Below is a small trained network, with its code and all its weights. Each question gives an input and a class and asks what happens when units are switched off, that is, made to give their printed mean instead of their output.

import numpy as np


def w(rows, s, z=0):
    codes = np.array(rows[::2]) - 128.0
    scale = np.full(codes.shape[1], s)
    scale[-1] = z or s
    return codes * scale


def f(y):
    return y / 2 * (1 + np.tanh(0.7978845608 * (y + 0.044715 * y**3)))


def log_softmax(a):
    a = a - a.max(-1, keepdims=True)
    return a - np.log(np.exp(a).sum(-1, keepdims=True))


def net(x, mask):
    res = np.array(x, float).reshape(1, 8) / 4 @ E
    y = f(res @ A[0][:, :-1].T + A[0][:, -1])
    res = res + np.where(mask, y, B[0][:, -1]) @ B[0][:, :-1]
    return log_softmax(res[-1] @ U[:, :-1].T + U[:, -1])


A, B = {}, {}
E = w([
[128,126,127,128],'x0',
[127,129,128,128],'x1',
[108,236,66,173],'x2',
[254,154,125,140],'x3',
[128,128,129,128],'x4',
[127,129,128,127],'x5',
[126,97,156,239],'x6',
[138,65,22,134],'x7',
],0.0052)
A[0] = w([
[222,144,129,133,79],'N1',
[122,122,130,135,14],'N2',
[123,172,201,121,70],'N3',
[126,156,166,125,52],'N4',
[120,177,216,119,91],'N5',
[123,106,139,189,64],'N6',
[135,129,125,123,242],'N7',
[133,131,130,128,2],'N8',
[125,147,116,65,64],'N9',
[125,155,113,139,15],'N10',
[143,74,158,111,81],'N11',
[136,67,37,135,77],'N12',
[142,49,173,94,90],'N13',
[123,153,100,2,102],'N14',
[38,116,131,121,97],'N15',
[50,118,131,120,102],'N16',
[28,114,130,119,79],'N17',
[124,127,131,138,36],'N18',
[92,236,64,175,95],'N19',
[235,145,136,125,104],'N20',
[118,177,227,116,86],'N21',
[139,76,157,108,58],'N22',
[119,87,158,246,100],'N23',
[144,55,169,99,96],'N24',
[125,115,134,163,49],'N25',
[128,118,107,132,48],'N26',
[123,164,191,124,80],'N27',
[215,144,130,132,81],'N28',
[140,59,30,135,87],'N29',
[131,114,136,134,84],'N30',
[131,132,124,105,147],'N31',
[127,127,148,121,42],'N32',
[134,90,145,111,54],'N33',
[124,150,110,43,65],'N34',
[120,100,144,211,80],'N35',
[123,110,138,181,64],'N36',
[23,117,136,115,107],'N37',
[142,78,155,104,114],'N38',
[142,68,162,103,94],'N39',
],0.0098,0.0045)
B[0] = w([
[185,96,98,150,156],'N1',
[158,147,101,90,73],'N2',
[96,116,78,105,141],'N3',
[126,131,85,107,99],'N4',
[77,105,81,110,173],'N5',
[147,135,148,81,121],'N6',
[104,107,158,162,254],'N7',
[157,148,96,91,70],'N8',
[149,135,152,88,117],'N9',
[156,170,94,101,81],'N10',
[136,171,120,140,135],'N11',
[74,107,69,98,177],'N12',
[121,205,117,156,181],'N13',
[142,123,217,74,212],'N14',
[180,98,107,149,181],'N15',
[169,105,111,148,169],'N16',
[197,96,93,144,182],'N17',
[144,142,111,101,79],'N18',
[125,253,119,171,245],'N19',
[190,77,107,163,186],'N20',
[68,104,80,102,182],'N21',
[140,179,109,130,120],'N22',
[146,118,207,67,220],'N23',
[124,193,121,157,174],'N24',
[147,140,127,89,93],'N25',
[130,140,104,103,86],'N26',
[101,119,88,110,135],'N27',
[179,100,100,146,149],'N28',
[61,103,68,102,197],'N29',
[139,139,123,118,101],'N30',
[122,124,144,130,147],'N31',
[136,147,101,103,83],'N32',
[137,166,105,122,102],'N33',
[148,136,168,75,139],'N34',
[142,129,169,79,155],'N35',
[145,136,142,86,114],'N36',
[191,85,104,164,211],'N37',
[121,163,128,150,154],'N38',
[126,176,122,149,153],'N39',
],0.041,0.0028)
U = w([
[100,124,142,147,254],'0',
[207,91,77,156,78],'1',
[106,254,108,146,95],'2',
[29,104,48,61,90],'3',
[149,135,212,16,79],'4',
],0.0056,0.0082)

Each question gives the input, the list of numbers given to net, and the class t.
The units are the neurons (one row each of A and B). Each row of codes is followed by its name. A weight is (code - 128) times the scale printed after its matrix; where a second scale follows, it is the last column's (A, B and U).
mask holds one flag per neuron, in row order. A switched-off neuron (its flag False) gives its mean, the last column of its row in B, instead of its output. The means were averaged over made-up inputs and are rounded, as every weight is.
A unit's drop is (log p(t) with every unit on - log p(t) with that unit switched off) / (log p(t) with every unit on - log p(t) with every unit switched off).
The circuit of an input: a set's keep is (log p(t) with only the set's units on - log p(t) with every unit switched off) / (log p(t) with every unit on - log p(t) with every unit switched off). Starting from the 12 units with the biggest drops (on a tie, the unit counted first), units are removed one at a time, each time the one whose removal leaves the highest keep (on an exact tie, the one counted first), for as long as the keep stays at least 0.8.
units of the circuit, in order: the units of the circuit, biggest drop first
most important unit: the unit with the biggest drop
top k neurons: the k neurons with the biggest drops, biggest first
drop when u is switched off: that unit's drop, to one decimal
input [2,5,-3,5,-7,-3,7,-6], class 4: most important unit	N23
input [1,8,-5,-5,-7,6,-3,-8], class 3: top 2 neurons	N21, N5
input [2,-8,2,5,7,-3,-6,5], class 4: top 3 neurons	N14, N34, N37
input [-2,-5,-4,-4,-7,3,-6,-3], class 4: top 3 neurons	N14, N34, N19
input [-6,-3,0,7,-5,-7,6,0], class 1: top 4 neurons	N20, N1, N28, N14
input [4,-1,0,-5,-7,7,-2,6], class 3: top 3 neurons	N29, N12, N20
input [-5,1,-5,-3,0,4,7,-5], class 4: top 3 neurons	N23, N35, N19
input [7,6,-5,-2,1,6,8,8], class 3: top 2 neurons	N29, N12
input [2,0,3,6,5,5,1,-7], class 3: units of the circuit, in order	N21, N5
input [-1,-1,-7,6,5,1,7,-6], class 2: units of the circuit, in order	N13, N24
input [6,2,-7,6,-1,-6,-3,4], class 2: top 2 neurons	N13, N24
input [4,5,-4,1,4,7,7,6], class 4: top 2 neurons	N23, N35
input [5,-3,-2,7,5,-5,5,-6], class 1: top 2 neurons	N20, N1
input [0,3,1,7,-1,6,2,-5], class 1: top 3 neurons	N20, N1, N28
input [-1,-3,-3,-6,-7,1,2,-8], class 3: most important unit	N21
input [6,-8,-2,-1,8,7,7,-3], class 4: units of the circuit, in order	N23, N35
input [-1,-8,5,-7,1,-7,-6,-8], class 3: top 3 neurons	N21, N5, N3
input [3,-6,4,-6,-5,-5,-5,3], class 1: top 3 neurons	N37, N17, N15
input [6,3,-5,-7,7,-3,6,7], class 1: top 4 neurons	N37, N17, N15, N16
input [-1,-8,-1,-8,-1,-3,1,-8], class 1: most important unit	N37
input [-4,3,-3,-2,-2,-1,1,-7], class 3: drop when N21 is switched off	0.1
input [0,4,-1,2,-4,-6,4,8], class 3: drop when N29 is switched off	0.2
input [-4,-1,-3,5,2,4,-8,7], class 4: drop when N19 is switched off	0.1
input [3,3,8,-2,-6,4,2,4], class 2: drop when N7 is switched off	0.0
